Table B holds the same points as the rows below and some others, measured another way and shuffled. Each row below is followed by which row of B it is.
B:
[[-1, 210, 16, 80, 26, 53, 46, -2, -170, -11, -311, -176, 17, 47, 18, -29, -10, -94, -30, 44, -2, 58, 231, -47, 51, -55, -238, -147],
[-129, -196, 200, 3, 69, -28, 108, 337, 92, 18, -52, -92, -116, -29, 27, -57, -216, -125, -106, 96, -120, 175, 208, -236, 124, -52, 33, 383],
[-143, -167, 142, -48, -114, -221, 291, 260, 23, 264, 209, -120, -6, -59, -148, -89, -38, 187, -62, -5, -115, 312, -260, -200, -167, 200, 134, 257],
[38, -251, 86, -36, -18, -60, 39, 294, 214, -14, 109, -152, -79, 78, -201, 48, -47, -37, -26, 82, -58, 108, -36, -110, 9, -34, 93, 228],
[-41, 118, 26, 43, 149, -17, 50, -158, -80, 103, -48, 184, 81, -6, 138, -103, 16, -2, 138, -78, 22, -15, 62, 172, -160, 99, -121, -212],
[54, 202, 185, 243, 100, -10, 25, -37, -173, 68, -107, 279, 72, -27, -18, -189, 24, -48, 154, -90, 43, 125, 253, 114, -47, 33, -137, -154],
[10, 125, -37, 2, 148, 0, 45, -154, -84, -9, -79, 141, 116, 44, 84, 3, 64, -10, 84, -37, -15, -208, 112, 90, -39, -82, -170, -224],
[-87, -6, -142, 49, -98, -92, 389, 210, -125, -5, -78, -173, 173, 41, -98, 34, -102, 3, -183, 207, -213, 176, -46, -206, 125, -5, -70, -138],
[-28, -56, 72, -70, 39, -77, 103, 37, 57, 150, 39, 149, -75, -11, -21, -75, -77, 33, 16, 39, -27, 2, -18, 29, -159, 137, 12, 132],
[-6, 194, -19, 90, 128, 50, 3, -143, -105, 5, -196, 105, 59, 35, 134, -50, -6, -102, 71, -11, 22, -54, 207, 119, -15, 5, -211, -240],
[-222, -56, -46, -207, -136, -29, 91, 127, 92, 174, -188, -482, -230, 17, 102, 88, -190, -43, -262, 151, -67, 147, -60, -242, -34, 188, -76, 314],
[-44, 56, 167, -35, 106, -64, 82, 14, -102, 135, -66, -16, -11, -27, 8, -111, 36, 75, 74, -78, 1, 14, 60, -32, -154, 5, -81, 45],
[-89, -260, 8, -396, 120, -95, 290, 307, 11, -67, -97, -457, -13, 52, -92, 154, -22, 121, -202, 167, -236, -324, -14, -433, 74, -405, -19, 301],
[19, 43, -2, -135, 56, 19, -23, -26, 16, 24, -172, -147, -94, 72, -10, 49, 3, -20, -21, 46, 15, -157, 81, -17, -69, -50, -132, 35],
[203, 137, 71, 155, 165, 30, -131, -161, -22, -48, 3, 286, 98, 92, -89, -80, 166, -37, 279, -128, 124, -102, 139, 298, -129, -41, -125, -331],
[195, 280, 15, 194, 100, 176, -284, -175, -43, -154, -331, 47, -37, 143, -6, 13, 73, -255, 121, -24, 156, -128, 415, 191, 98, -123, -304, -271],
[-31, 37, 75, 26, 146, 17, 85, 74, -84, -28, -170, -98, 50, 26, 59, -40, -24, -62, 29, 12, -51, 0, 195, -62, 35, -133, -136, -53],
[10, -299, 104, -122, 243, 117, -127, 268, 299, -175, -103, -387, -160, 136, 49, 64, -117, -210, 73, 87, 13, 26, 186, -11, 32, -182, 3, 158],
[100, 192, 97, 193, 112, 13, -53, -167, -71, 56, -71, 527, 12, -6, 16, -154, -17, -93, 151, -49, 70, -67, 259, 242, -75, 98, -120, -136],
[122, 167, -48, 25, -28, -143, 213, -77, -214, 25, 25, 211, 224, 41, -250, 13, 198, 181, 7, -14, -90, -258, -33, -61, -20, -152, -130, -223],
[45, -129, 36, -190, 11, -15, -12, 210, 95, -111, -98, -404, -76, 121, -181, 181, 60, -3, -123, 70, -71, -230, 72, -288, 128, -330, -79, 226],
[-20, -117, -79, 56, -241, -9, -132, 135, 306, 20, 65, -158, -182, 116, -104, 178, -123, -181, -192, 111, -4, 153, -31, -106, 148, 181, 0, 259],
[-1, 124, 29, -58, 2, -17, 16, -38, -87, 72, -170, -249, -23, 54, -29, 17, 80, 39, -4, -30, 23, -42, 35, -66, -79, -31, -173, -52],
[-241, -158, 19, -19, -202, -138, 365, 360, 36, 237, 5, -396, -67, -36, -51, -61, -237, 27, -219, 186, -157, 562, -210, -241, -74, 332, 81, 231],
[16, -161, 4, -137, -6, -55, 65, 202, 120, -51, 5, -204, -48, 90, -155, 132, -5, 1, -122, 92, -101, -146, 16, -226, 101, -195, -11, 209],
[148, 200, -52, 188, -277, -74, -49, -95, 13, 136, 32, 218, -43, 76, -283, 5, 63, -5, -31, 26, 77, 109, -55, 114, -67, 283, -81, -87],
[-84, -118, 45, -226, 46, -3, 59, 167, 86, 45, -167, -423, -165, 58, 11, 56, -88, -19, -107, 105, -50, -11, 21, -174, -56, -47, -57, 226],
[-33, -19, 21, -72, 121, -74, 175, 9, -50, 62, 5, 83, 81, 10, 3, -45, 5, 71, 47, 17, -75, -101, -1, -3, -103, -37, -46, -65],
[77, 17, 117, 10, 226, 39, -84, -3, -15, -113, -101, 31, 39, 72, 2, 2, 86, -63, 130, -77, 16, -228, 254, 5, 44, -281, -138, -57],
[176, 154, 77, 218, -12, -34, -192, -182, 41, 65, 131, 311, 56, 80, -145, -62, 187, -5, 237, -197, 157, 19, 14, 280, -143, 130, -84, -229],
[-11, -222, 84, -24, 186, -72, 115, 180, 101, -68, 154, 61, 116, 41, -38, 8, 14, 4, 86, -11, -103, -80, 23, -58, 27, -185, 50, 29],
[63, -132, 193, 253, 163, 68, -87, 244, 137, -178, -22, 189, -7, 50, -23, -54, -128, -284, 77, 26, -26, 122, 403, -8, 248, -166, -16, 109],
[144, 24, 183, 87, 82, -101, -65, -10, -28, 15, 179, 82, 135, 60, -223, -33, 282, 133, 224, -237, 61, -88, -25, 36, -106, -164, -42, -118],
[-116, 4, 102, -39, 290, -98, 309, -61, -154, 167, 29, 366, 153, -103, 183, -229, -66, 110, 174, -31, -94, -24, 31, 138, -255, 82, -15, -152],
[-99, -4, -3, -13, 90, 96, -4, 125, 22, -85, -284, -383, -60, 79, 145, 71, -117, -196, -89, 89, -43, 64, 236, -138, 150, -117, -178, 31],
[-82, 59, -51, 11, 51, 86, -49, -5, 45, -16, -230, -258, -65, 80, 153, 45, -101, -177, -35, 65, 12, 85, 150, 13, 36, 47, -178, -73],
[-101, -129, 53, -152, 78, 18, 78, 182, 106, 48, -159, -326, -156, 40, 59, 0, -158, -72, -63, 128, -50, 109, 58, -98, -67, 30, -33, 182],
[-97, -252, 130, -235, 107, -3, -6, 218, 222, 60, -50, -317, -233, 32, 44, 23, -138, -47, -45, 77, -28, 16, 32, -127, -93, -5, 40, 376],
[-54, -202, 92, -190, -395, -252, 126, 346, 138, 194, 198, -382, -182, 30, -421, 186, 43, 201, -361, 57, -136, 16, -272, -553, 81, -18, 97, 666],
[-148, -186, -16, -186, 189, 21, 223, 188, 80, -21, -167, -54, -87, 1, 174, -4, -289, -123, -118, 247, -167, -60, 167, -110, 32, -40, -15, 189],
[-13, -229, 62, 34, 16, -32, 57, 310, 153, -92, 74, -312, 32, 95, -129, 77, -11, -69, -12, 42, -77, 173, -3, -160, 109, -131, 30, 89],
[251, -161, 58, 200, 207, 30, -24, 179, 136, -282, 131, 235, 188, 153, -237, 4, 80, -134, 232, 29, -18, -60, 190, 157, 123, -272, 23, -252],
[-50, 54, 240, 286, 79, -50, 188, 205, -169, 53, -68, 177, 107, -70, -20, -224, -100, -77, 60, -21, -71, 339, 258, -55, 67, 12, -49, -6],
[60, 64, -51, 101, -296, -87, 73, 165, -12, 27, -20, -311, 20, 106, -329, 121, 83, 22, -173, 67, -43, 175, -96, -226, 115, 15, -90, 19],
[-138, -324, 96, -202, 319, 36, 169, 379, 86, -223, -151, -393, 22, 50, 125, 95, -145, -123, -82, 136, -213, -150, 259, -331, 228, -476, -34, 234],
[-1, 89, -155, 180, 24, -95, 487, 110, -248, -32, -54, 206, 345, 15, -100, -97, -69, 19, -13, 205, -211, 153, 11, 10, 56, 5, -80, -446],
[-14, 187, 59, 32, -235, -142, -122, -242, 40, 343, 126, 313, -159, -31, -78, -26, 63, 94, -48, -133, 100, -38, -114, 54, -194, 368, -63, 208],
[-67, 49, -80, 49, -183, -11, 11, -5, 131, 172, -70, 15, -182, 36, 10, -1, -194, -124, -128, 147, 18, 239, -27, 64, -70, 398, -50, 97],
[97, -46, 194, 116, -118, -187, 76, 211, -41, 81, 233, -190, 135, 52, -394, -19, 267, 203, 94, -181, -5, 196, -186, -160, -68, -93, 30, 4],
[87, 152, -71, -10, -146, -66, 51, -73, -49, 82, -76, 64, -21, 67, -188, 52, 55, 40, -88, 67, -7, -128, -8, -28, -34, 56, -126, -24],
[-199, -107, 21, -178, 30, 1, 178, 229, 34, 77, -234, -469, -144, 13, 120, 19, -205, -64, -176, 170, -110, 154, 53, -229, -4, 28, -64, 231],
[-14, 87, 142, 37, 189, -22, 100, -16, -135, 82, -100, 77, 60, -19, 55, -160, 18, 26, 153, -68, 7, 40, 125, 83, -150, -9, -102, -127],
[242, 92, -29, 104, -45, 70, -341, -164, 213, -75, 0, 223, -130, 164, -166, 102, 91, -163, 97, -27, 161, -197, 148, 229, 8, 34, -117, -58],
[46, -278, 72, 169, -172, -14, -115, 359, 370, -41, 181, -222, -135, 128, -241, 81, -97, -193, -38, 73, 17, 422, -45, -61, 115, 137, 124, 229],
[-138, -3, -25, -35, -29, 53, -31, 69, 95, 50, -193, -323, -142, 54, 146, 65, -149, -162, -129, 87, -11, 142, 98, -89, 45, 106, -129, 120],
[74, 76, 82, 167, 161, 80, -75, -10, 17, -76, -137, 234, -7, 48, 45, -79, -74, -199, 118, 20, 36, 2, 327, 151, 47, -27, -118, -106],
[26, 15, 48, 58, 122, 57, -91, -20, 78, -40, -91, 141, -55, 53, 60, -4, -66, -156, 50, 15, 18, -87, 235, 76, 37, -30, -106, 11],
[12, 180, -140, -19, -89, -29, -16, -208, -22, 65, -74, 148, -1, 62, 2, 106, 39, -16, -95, 26, -8, -251, 36, 7, 19, 51, -177, -71],
[-246, -202, -170, -125, -172, -141, 529, 360, 23, 117, -35, -231, -2, -17, -30, 45, -333, 0, -366, 378, -311, 267, -160, -332, 87, 189, 69, 213],
[89, 333, -142, 95, 9, 110, -118, -286, -92, 6, -298, 22, -4, 115, 71, 21, 39, -133, 59, 26, 116, -81, 168, 229, -60, 118, -297, -373],
[-93, -146, 247, 49, 156, -88, 335, 375, -114, 18, -69, 89, 38, -88, -44, -177, -192, -26, -53, 115, -200, 156, 249, -241, 99, -146, 40, 253],
[2, -29, -68, 42, -358, -23, -67, 170, 222, 119, -57, -348, -256, 115, -220, 116, -129, -121, -223, 175, 34, 340, -107, -103, 20, 330, -17, 235],
[72, 16, -26, 55, -114, -83, 33, 12, 56, 63, 77, 141, 3, 63, -188, 30, 28, 5, -31, 32, -18, -21, -35, -2, -15, 83, -34, 15],
[4, 158, 64, 233, 255, 28, 112, -120, -155, 7, -86, 461, 185, -26, 163, -209, -56, -104, 219, -34, -5, 61, 259, 263, -65, 57, -131, -361],
[71, 70, 47, 126, -43, -75, 2, -11, -7, 69, 80, 66, 72, 53, -148, -33, 111, 30, 95, -76, 38, 97, -42, 65, -81, 76, -61, -134],
[135, 267, 395, 387, 108, -45, -197, -146, -167, 175, 72, 365, 77, -43, -88, -303, 230, 37, 400, -396, 221, 260, 174, 278, -234, 125, -110, -205],
[-144, -169, -73, -82, 72, 100, -53, 97, 279, -15, -148, -133, -215, 66, 236, 71, -316, -280, -121, 204, -34, 83, 159, 17, 60, 161, -37, 205],
[-27, 36, -54, 12, -74, -40, 95, 66, -21, 16, -74, -180, 35, 70, -69, 69, 3, -17, -98, 65, -58, 37, -3, -118, 54, -13, -111, -40],
[64, 40, 49, 137, 97, -12, -10, -87, 56, 84, 71, 313, 35, 34, 2, -130, -16, -56, 205, -39, 73, 132, 21, 300, -198, 225, -18, -208],
[58, 175, 198, 109, 77, -63, 126, 40, -247, 56, -151, 198, 63, -40, -117, -148, 41, 38, 34, -33, -39, -50, 257, -90, 11, -135, -138, 6],
[-72, -112, 113, 45, 189, -84, 198, 95, -1, 76, 130, 160, 132, -25, 52, -141, -32, 45, 163, -47, -68, 134, -20, 84, -147, 52, 45, -98],
[-126, 15, 130, 100, 101, -13, 127, 90, -50, 111, -94, 44, -9, -47, 136, -145, -147, -85, 31, 13, -38, 248, 151, 10, -49, 130, -55, 35]]
Rows of B count from 0, top down.

[62, -121, 86, -62, -75, 79, -79, -75, 100, 86, -160, 130, 118, 54, 58, -21, 66, 103, -15, 6, -63, -119, -7, 77, -73, -9]	67
[-251, -229, 165, 162, -106, 55, -311, 40, 130, -39, -432, 240, 249, -8, 147, -265, 115, 119, -207, 135, -124, -72, -8, -75, -43, 37]	61
[287, 19, 269, 66, -35, 327, -113, 116, 52, 148, 5, 530, 129, 247, 93, 164, -94, 65, 319, -232, -39, -130, 29, 341, 65, 127]	45
[-6, 117, -524, 46, 172, 285, 97, -499, -84, -42, -9, -257, -421, -46, 313, 364, 414, -185, 503, 174, -150, 73, 314, -347, -414, 278]	69
[272, 72, -306, -184, -37, -24, 76, -210, -97, 22, 257, -199, -57, -24, 106, 229, 4, -83, 268, -45, -26, 115, 48, -53, 13, 14]	30
[-174, -258, 269, 391, 55, -46, -129, 332, 208, 188, -432, 220, 456, 214, -63, -329, -178, 197, -374, -24, -9, -58, -130, 29, 295, -192]	68
[-142, -358, 69, 34, -245, -63, -182, 55, -66, -241, 72, 185, 262, 36, 229, -165, -60, -28, -91, 66, -15, 62, -84, 82, 53, -9]	53
[124, -36, -197, -128, -118, -109, 79, -84, 89, 65, 113, -299, 92, -125, 22, 10, -156, 104, -116, 114, 34, -79, -115, -67, 15, -77]	37
[-44, -352, -184, -219, -252, 103, 224, -320, -197, -260, 385, -88, -89, -44, 262, 181, 119, -148, 203, 153, -8, -123, -12, 101, -421, 161]	31
[142, -227, -106, -261, -211, -69, 238, -173, -48, -22, 270, -193, 90, -38, 8, 84, -81, 8, -20, 34, 38, -133, -127, 115, -129, -65]	28
[19, 9, -380, -110, -17, -91, 49, -315, -152, -21, -42, -298, -14, -129, 37, 102, 237, -150, 170, 28, -145, 173, 109, -285, -87, 42]	20
[272, 412, -411, 28, -59, 324, -236, -224, 87, -107, 185, -62, -299, -196, 370, 343, -25, -23, 504, 113, -70, 70, 204, -202, -75, 322]	23
[-207, -155, 13, 151, -157, -43, -14, 81, 66, 63, -259, -84, 329, -174, -61, -227, -118, 130, -292, 155, -67, -174, -151, -122, -23, 44]	54
[-35, -103, -14, 57, -27, -64, 16, -10, 108, 165, -276, -110, 233, -32, -95, -131, -10, 123, -199, 36, -62, -84, -65, -100, 39, -91]	13
[-191, -167, 147, 255, -156, 15, -47, 123, 149, 68, -484, 62, 426, -89, -199, -272, -81, 150, -315, 17, -104, -160, -97, -105, 87, -44]	59
[-61, -163, 376, 271, 120, 174, -194, 212, 103, 265, -460, 512, 309, 292, 14, -149, 57, 133, -29, -129, -109, -113, 1, 170, 88, 22]	7
[-162, -246, -18, 183, -42, 126, 75, 28, 3, -6, 6, 37, 113, 55, 165, -31, -70, 30, -25, 145, 7, -144, -67, 21, -137, 100]	5
[-41, -52, -90, 141, -3, -1, -34, -32, 115, 93, -248, -96, 154, -25, -11, -80, 2, 81, -106, 55, -66, -18, 0, -165, 57, -45]	22
[-205, -307, 25, 271, 143, 281, 24, -77, 67, 1, -139, 202, -68, 265, 315, 39, 171, 6, 106, 159, -19, -123, 92, 33, -270, 114]	42
[177, 6, -31, -23, -57, 78, 22, -49, 217, 140, -78, -72, 69, 1, 7, 38, -104, 169, -53, 38, 9, -165, -43, 20, 9, -62]	4
[186, -18, 49, -52, -39, -31, 30, 99, 60, 236, 46, 5, 217, 43, -23, -7, -210, 145, -59, -40, 21, -130, -147, 136, 102, -39]	27
[50, -20, -45, 51, -8, 122, -1, -102, 221, 132, -226, -66, 38, -6, 32, 7, 22, 155, -62, 94, -38, -165, 12, -76, -88, -23]	50
[119, 94, -108, -161, -139, 97, -70, -176, 204, 110, -110, -157, -15, -213, 74, 31, -2, 192, -53, 181, -58, -236, -38, -74, -194, 84]	10
[105, -235, -48, -174, -131, -119, 298, -36, -122, 119, 228, -164, 217, 19, -89, 38, -148, 6, -54, -33, 32, -136, -185, 152, -44, -65]	44
[-100, -276, -4, 17, -209, 27, 149, -17, -55, -52, 72, -31, 209, -66, 28, -48, -106, 21, -85, 90, -8, -176, -133, 61, -137, 66]	55
[-98, -346, 170, 234, 128, -94, -213, 221, 38, 45, -112, 295, 266, 387, 231, -194, -41, 32, -126, -38, 28, 166, -38, 114, 273, -190]	48
[-107, -220, 139, 143, -51, 55, 49, 49, 150, 147, -331, 56, 270, 46, -93, -151, -26, 151, -233, 43, -49, -214, -88, 14, -40, -58]	9
[50, -103, -180, 22, -83, -12, -59, -116, -63, -127, 54, -19, 70, 30, 135, 52, 48, -93, 142, -26, -57, 168, 66, -89, 77, -16]	40
[65, 89, -193, -312, -76, 36, -117, -255, 82, 151, 26, -235, -136, -262, 260, 45, 94, 163, -8, 315, -64, -227, -68, -82, -373, 200]	46
[-357, -459, 79, 207, -178, -11, 118, -44, 10, -116, -368, -3, 343, -11, -106, -248, 102, 14, -297, 94, -97, -127, -58, -101, -115, -66]	15
[129, 312, -598, -144, -141, 168, 34, -570, 58, -129, -108, -482, -293, -418, 60, 280, 291, -73, 317, 175, -193, 20, 252, -494, -311, 206]	66
[147, 65, -425, -246, -170, 115, 131, -469, -33, -127, 151, -348, -221, -244, 129, 268, 191, -81, 277, 137, -97, -45, 118, -208, -329, 151]	56
[-73, -260, -17, 157, 98, -169, -44, 96, 3, 84, -111, 0, 243, 216, 71, -146, -26, 6, -149, -20, 3, 156, -44, -38, 228, -199]	32
